Below are the code and all the weights of a small trained network. Each question names an input and a class and asks about switching units off, where a switched-off unit gives its printed mean instead of its output.

import numpy as np


def w(rows, s, z=0):
    codes = np.array(rows[::2]) - 128.0
    scale = np.full(codes.shape[1], s)
    scale[-1] = z or s
    return codes * scale


def norm(h):
    return h / np.sqrt((h * h).mean(-1, keepdims=True) + 1e-5)


def f(y):
    return y / 2 * (1 + np.tanh(0.7978845608 * (y + 0.044715 * y**3)))


def log_softmax(a):
    a = a - a.max(-1, keepdims=True)
    return a - np.log(np.exp(a).sum(-1, keepdims=True))


def net(x, mask):
    res = np.array(x, float).reshape(1, 2) / 4 @ E
    u = 0
    for l in range(3):
        y = f(norm(res) @ A[l][:, :-1].T + A[l][:, -1])
        res = res + np.where(mask[u : u + 12], y, B[l][:, -1]) @ B[l][:, :-1]
        u += 12
    return log_softmax(norm(res)[-1] @ U[:, :-1].T + U[:, -1])


A, B = {}, {}
E = w([
[152,32,54],'x0',
[238,254,5],'x1',
],0.00043)
A[0] = w([
[175,172,150,60],'0.n1',
[173,166,123,47],'0.n2',
[14,141,55,119],'0.n3',
[147,172,149,78],'0.n4',
[185,185,124,8],'0.n5',
[112,156,175,105],'0.n6',
[154,150,165,101],'0.n7',
[34,8,153,208],'0.n8',
[145,119,131,131],'0.n9',
[2,15,249,229],'0.n10',
[89,79,40,157],'0.n11',
[86,155,157,125],'0.n12',
],0.00082,0.0011)
B[0] = w([
[55,115,174,68],'0.n1',
[44,80,188,59],'0.n2',
[168,117,148,119],'0.n3',
[85,128,153,82],'0.n4',
[5,48,230,29],'0.n5',
[121,155,165,103],'0.n6',
[101,138,145,101],'0.n7',
[221,180,19,222],'0.n8',
[129,125,125,132],'0.n9',
[197,253,2,253],'0.n10',
[173,83,86,167],'0.n11',
[135,158,157,122],'0.n12',
],0.00077,0.00056)
A[1] = w([
[109,180,156,180],'1.n1',
[3,18,208,83],'1.n2',
[101,70,191,137],'1.n3',
[124,132,108,71],'1.n4',
[134,129,127,110],'1.n5',
[152,134,94,4],'1.n6',
[92,134,108,140],'1.n7',
[49,42,199,84],'1.n8',
[148,134,109,98],'1.n9',
[132,149,139,135],'1.n10',
[86,69,197,161],'1.n11',
[79,42,114,144],'1.n12',
],0.0021,0.0011)
B[1] = w([
[163,70,106,209],'1.n1',
[218,252,136,18],'1.n2',
[191,185,90,63],'1.n3',
[92,150,155,76],'1.n4',
[123,131,131,112],'1.n5',
[59,164,158,42],'1.n6',
[136,122,130,135],'1.n7',
[199,225,128,3],'1.n8',
[93,132,136,132],'1.n9',
[134,115,122,146],'1.n10',
[212,187,70,83],'1.n11',
[206,114,136,113],'1.n12',
],0.0016,0.00043)
A[2] = w([
[30,64,184,2],'2.n1',
[111,178,55,117],'2.n2',
[131,119,130,93],'2.n3',
[106,160,97,200],'2.n4',
[127,116,139,113],'2.n5',
[197,87,144,103],'2.n6',
[60,167,24,112],'2.n7',
[139,141,162,224],'2.n8',
[46,242,241,86],'2.n9',
[126,118,141,58],'2.n10',
[112,175,178,178],'2.n11',
[49,248,254,134],'2.n12',
],0.0021,0.00045)
B[2] = w([
[170,139,177,94],'2.n1',
[215,154,177,194],'2.n2',
[122,129,120,113],'2.n3',
[174,120,149,189],'2.n4',
[121,130,121,115],'2.n5',
[43,134,95,133],'2.n6',
[249,182,147,254],'2.n7',
[116,99,126,137],'2.n8',
[134,57,71,109],'2.n9',
[112,135,111,85],'2.n10',
[130,86,112,102],'2.n11',
[139,49,33,134],'2.n12',
],0.0017,0.00045)
U = w([
[254,254,99,223],'0',
[154,12,18,195],'1',
[20,52,249,194],'2',
[38,198,162,2],'3',
[36,212,167,2],'4',
[71,192,173,26],'5',
[62,195,168,20],'6',
[47,206,169,15],'7',
],0.0069,0.0065)

Each question gives the input, the list of numbers given to net, and the class t.
The units are the neurons (one row each of A and B). Each row of codes is followed by its name. A weight is (code - 128) times the scale printed after its matrix; where a second scale follows, it is the last column's (A, B and U).
mask holds one flag per neuron, layer by layer. A switched-off neuron (its flag False) gives its mean, the last column of its row in B, instead of its output. The means were averaged over made-up inputs and are rounded, as every weight is.
A unit's drop is (log p(t) with every unit on - log p(t) with that unit switched off) / (log p(t) with every unit on - log p(t) with every unit switched off).
The circuit of an input: a set's keep is (log p(t) with only the set's units on - log p(t) with every unit switched off) / (log p(t) with every unit on - log p(t) with every unit switched off). Starting from the 12 units with the biggest drops (on a tie, the unit counted first), units are removed one at a time, each time the one whose removal leaves the highest keep (on an exact tie, the one counted first), for as long as the keep stays at least 0.8.
units of the circuit, in order: the units of the circuit, biggest drop first
most important unit: the unit with the biggest drop
top k neurons: the k neurons with the biggest drops, biggest first
top k neurons in layer l: the k neurons of layer l with the biggest drops, biggest first
drop when u is switched off: that unit's drop, to one decimal
input [5,-5], class 0: units of the circuit, in order -> (1.n2 1.n8)
input [5,-8], class 0: most important unit -> 1.n2
input [-4,0], class 1: top 2 neurons in layer 2 -> (2.n12 2.n9)
input [-2,3], class 2: top 3 neurons in layer 1 -> (1.n2 1.n11 1.n8)
input [7,-8], class 0: top 4 neurons -> (1.n2 1.n8 1.n11 1.n3)
input [-5,-8], class 0: top 3 neurons -> (1.n2 1.n8 1.n11)
input [-7,5], class 1: top 3 neurons -> (2.n12 2.n9 0.n10)
input [-8,-5], class 1: top 2 neurons -> (2.n12 2.n9)
input [-5,-4], class 1: top 3 neurons -> (2.n12 0.n10 2.n9)
input [-3,0], class 2: top 2 neurons -> (1.n2 1.n1)
input [-1,-1], class 2: top 3 neurons -> (1.n2 1.n11 2.n1)
input [0,3], class 2: top 2 neurons in layer 0 -> (0.n10 0.n8)
input [2,0], class 2: top 3 neurons -> (2.n12 1.n2 2.n9)
input [-8,-2], class 1: drop when 2.n12 is switched off -> 0.2
input [2,-8], class 0: drop when 1.n2 is switched off -> 0.2
input [-5,3], class 1: drop when 1.n10 is switched off -> 0.0
input [-3,-7], class 0: drop when 1.n2 is switched off -> 0.1
